[[-38 -23  21  19 -33  21 -42 -45]
 [-42  -6 -16 -10   7  25  -1  -5]
 [-14 -14  19  16 -25   7 -28 -29]]
->
[[-42  -6 -16 -10   7  25  -1  -5]
 [-38 -23  21  19 -33  21 -42 -45]
 [-14 -14  19  16 -25   7 -28 -29]]

[[ -3 -15]
 [ -7 -39]]
->
[[ -7 -39]
 [ -3 -15]]

[[-35   9 -31  41]
 [ 33 -35 -37  41]
 [ 23 -30  14 -15]
 [  4  10  21  -1]
 [ 30 -17  25  18]]
->
[[-35   9 -31  41]
 [  4  10  21  -1]
 [ 23 -30  14 -15]
 [ 30 -17  25  18]
 [ 33 -35 -37  41]]

[[-22  30   8   1 -17  17]
 [ 22  33 -26  -6  10 -28]
 [ 21 -32  14  29   5  24]
 [-33  -1  23  16 -21   8]
 [  8 -37 -21 -30   4 -27]]
->
[[-33  -1  23  16 -21   8]
 [-22  30   8   1 -17  17]
 [  8 -37 -21 -30   4 -27]
 [ 21 -32  14  29   5  24]
 [ 22  33 -26  -6  10 -28]]

[[  0   2   1  -1  -2  -3   0  -1   1  -2   0   1   1]
 [  2  -2   2   2   1   0   0   3   1   0   5  -1   5]
 [ -3  -2   2   3   0   1   0   5   0   4   3  -1   1]
 [  1   4   4   3  -2  -2   0   6   1   1   1  -4   5]
 [ -7   3   3   2  -2   1   0   5  -1   5  -1   0   0]
 [ -5   0   3   3   4   6   0   2   0   4   4   5   5]
 [ 18 -14 -16 -15 -24 -35  -1 -25   2 -21  -2   4 -21]]
->
[[ -7   3   3   2  -2   1   0   5  -1   5  -1   0   0]
 [ -5   0   3   3   4   6   0   2   0   4   4   5   5]
 [ -3  -2   2   3   0   1   0   5   0   4   3  -1   1]
 [  0   2   1  -1  -2  -3   0  -1   1  -2   0   1   1]
 [  1   4   4   3  -2  -2   0   6   1   1   1  -4   5]
 [  2  -2   2   2   1   0   0   3   1   0   5  -1   5]
 [ 18 -14 -16 -15 -24 -35  -1 -25   2 -21  -2   4 -21]]

[[  0 -29 -15  -9]
 [  5 -28 -25 -21]
 [  2 -41  12 -37]]
->
[[  0 -29 -15  -9]
 [  2 -41  12 -37]
 [  5 -28 -25 -21]]
---
[[-32   1  -8  -4  -7]
 [ 35  10  20  -6  18]
 [ -8 -13  -8   3  -9]]
->
[[ 10  20]
 [-13  -8]]

[[ 43 -13   7  15   7]
 [  1  -4 -27 -21  16]
 [  1  -8 -17 -16  -1]]
->
[[ -4 -27]
 [ -8 -17]]

[[ -1  -3 -10]
 [  6  -5  -8]
 [ -3  11 -17]
 [-17  33 -19]]
->
[[ -5  -8]
 [ 11 -17]]

[[  3  -8   0  -3]
 [ 37 -14  32  26]
 [ 23 -14   7  17]]
->
[[-14  32]
 [-14   7]]

[[ 13  17   2   3]
 [  1   6 -14 -24]
 [-13 -23  22  15]
 [ -2 -21 -34  11]
 [ 10  -1  -4 -19]]
->
[[  6 -14]
 [-23  22]]

[[ -7  31  25  24]
 [  0  20   5  20]
 [ -4 -40 -21 -30]
 [  2 -35 -23 -14]
 [ 17 -29 -19 -26]]
->
[[ 20   5]
 [-40 -21]]

[[-37 -13   3]
 [-35 -18  -7]
 [-37 -11   6]
 [-37 -15  -1]]
->
[[-18  -7]
 [-11   6]]
---
[[  4 -12 -12  -2]
 [ 17   8   9  -2]
 [ 15  10 -13  19]
 [  8 -20  -4  10]
 [ 14 -11 -33  36]]
->
[[  8   9]
 [ 10 -13]]

[[  1  -6 -18]
 [ 12 -10  -2]
 [-37   7  24]]
->
[[-10  -2]
 [  7  24]]

[[-15 -14  -5 -33]
 [ 11   0 -12 -10]
 [ 40 -25  25  -5]]
->
[[  0 -12]
 [-25  25]]

[[  9   6  26  20]
 [ 38   0  29   1]
 [-15 -20 -13 -31]]
->
[[  0  29]
 [-20 -13]]

[[-41   9   5  -4 -38]
 [ 27 -14   9 -11  -6]
 [  4  14   9  14  42]
 [ 12   2  17   2  -2]
 [ -2  10  23  -5 -42]]
->
[[-14   9]
 [ 14   9]]

[[-21  -7  -2]
 [ -8  29  24]
 [ 14  34 -19]
 [ 17  11 -32]
 [ -8  24   5]]
->
[[ 29  24]
 [ 34 -19]]

[[  1   2  -9]
 [  1 -11  35]
 [  2   4  -4]
 [-26  -5  -4]]
->
[[-11  35]
 [  4  -4]]

[[  3 -21   0 -13]
 [ 22  30  -1 -42]
 [ -2  -3  -1  16]]
->
[[30 -1]
 [-3 -1]]

[[  9  37  21]
 [-19  -8   5]
 [ 17  25  42]
 [ 29  29  31]]
->
[[-8  5]
 [25 42]]
---
[[  1  -9 -23]
 [-11 -44 -11]
 [  5  30  13]
 [-29 -29  -3]
 [-23  17  11]
 [-25   0   6]
 [ 23  36  16]
 [-19 -40  -7]
 [-11 -30   1]
 [-17 -24  -7]
 [ 10  -5  26]
 [ 25  23  13]]
->
[[  1 -23]
 [-11 -11]
 [  5  13]
 [-29  -3]
 [-23  11]
 [-25   6]
 [ 23  16]
 [-19  -7]
 [-11   1]
 [-17  -7]
 [ 10  26]
 [ 25  13]]

[[  5  -7  12  -6  14   2  10 -12   5   5   5]
 [-14  23  -4  10  -4   3  -2   4 -17 -15 -15]
 [  1   0  23  -3  43   7  24 -26   1   1   1]
 [ 19 -28   1  -9   1  -5  -1  -1  31  24  23]
 [ -1   0 -20   3 -38  -7 -20  22  -1  -1  -1]]
->
[[  5  12  14  10   5   5]
 [-14  -4  -4  -2 -17 -15]
 [  1  23  43  24   1   1]
 [ 19   1   1  -1  31  23]
 [ -1 -20 -38 -20  -1  -1]]

[[  0 -31  32 -22  13]
 [  1  -9  37 -15  18]
 [ 19 -33 -13  22 -24]
 [ 21  -9  20  40 -11]
 [  0 -12 -28 -33 -20]]
->
[[  0  32  13]
 [  1  37  18]
 [ 19 -13 -24]
 [ 21  20 -11]
 [  0 -28 -20]]

[[  3 -15  -2]
 [  3 -21  -4]
 [ 20  -5  -1]
 [  3  -9  -2]
 [ 19  -5  -1]
 [-10  -5 -16]
 [ 34  -3  -2]
 [ -5  -5   1]
 [-13  -5 -19]
 [  3  23  12]]
->
[[  3  -2]
 [  3  -4]
 [ 20  -1]
 [  3  -2]
 [ 19  -1]
 [-10 -16]
 [ 34  -2]
 [ -5   1]
 [-13 -19]
 [  3  12]]

[[ 28 -43]
 [  2 -18]]
->
[[28]
 [ 2]]

[[  4  21  16   1  22  -4 -22  -8  -8   1]
 [ -4 -31 -23   0 -33   1  31  11  11   0]
 [-18   0   3 -43   2  24   2  -7  -8 -30]
 [-17  -1   3 -36   2  22   1  -7  -8 -26]
 [-16  -1   3 -33   2  20   1  -6  -8 -24]
 [ -5   1   5  -8   5   7  -3  -6  -7  -7]
 [ -8   1   4 -12   4   9  -1  -5  -6 -10]
 [ -9  -3   0 -17   0  11   4  -4  -5 -13]]
->
[[  4  16  22 -22  -8]
 [ -4 -23 -33  31  11]
 [-18   3   2   2  -8]
 [-17   3   2   1  -8]
 [-16   3   2   1  -8]
 [ -5   5   5  -3  -7]
 [ -8   4   4  -1  -6]
 [ -9   0   0   4  -5]]

[[ 27  23   0  33  -3 -28 -11 -10   1]
 [ -1   3 -33   2  21   1  -7  -8 -24]
 [-23 -20   0 -29   2  25   9   9  -1]
 [ -6  -7  13 -10  -8   7   6   6  10]
 [ -8  -9  13 -11  -8   8   6   6   9]]
->
[[ 27   0  -3 -11   1]
 [ -1 -33  21  -7 -24]
 [-23   0   2   9  -1]
 [ -6  13  -8   6  10]
 [ -8  13  -8   6   9]]

[[  2   8 -45 -33]
 [  7  -2  16  -7]
 [-13  -1 -19   9]
 [  1   5   4 -15]
 [ -8   3  24  -2]
 [ 14   0  18  -3]
 [  5  -1 -18  -4]
 [  0   1 -16  -2]]
->
[[  2 -45]
 [  7  16]
 [-13 -19]
 [  1   4]
 [ -8  24]
 [ 14  18]
 [  5 -18]
 [  0 -16]]
---
[[ 18  31  -3  -7 -37]
 [ 19  38  -2  -6 -39]
 [ 20  40  -2  -6 -40]]
->
[18 38 -2]

[[ 0  1  0  0 -1]
 [16  2 -3 34 -2]]
->
[0 2]

[[-45 -32  -9]
 [-26 -19  -1]
 [-45 -31  -7]
 [-35 -26  -6]]
->
[-45 -19  -7]

[[  9  21 -31]
 [ -6 -25  33]
 [-19  -5  14]]
->
[  9 -25  14]

[[13 12 -1 41]
 [ 0  0 -1 -1]]
->
[13  0]

[[  1  41   4 -27  -7]
 [ 14  14  20 -11 -19]
 [ 19 -13  26   7 -20]
 [ -9  40 -10 -26   4]]
->
[  1  14  26 -26]

[[  6  -3   7   2  -5]
 [  0  17  -1 -12  -4]
 [  3 -28   2  16   3]
 [-26   0 -38   3  28]
 [  2 -31   2  19   1]]
->
[ 6 17  2  3  1]

[[-23   7  39]
 [ 22 -21  25]
 [ 31 -28  41]
 [ 10 -23  18]
 [-36 -22  13]]
->
[-23 -21  41]

[[ 39 -14  17]
 [ 16  -3   0]]
->
[39 -3]
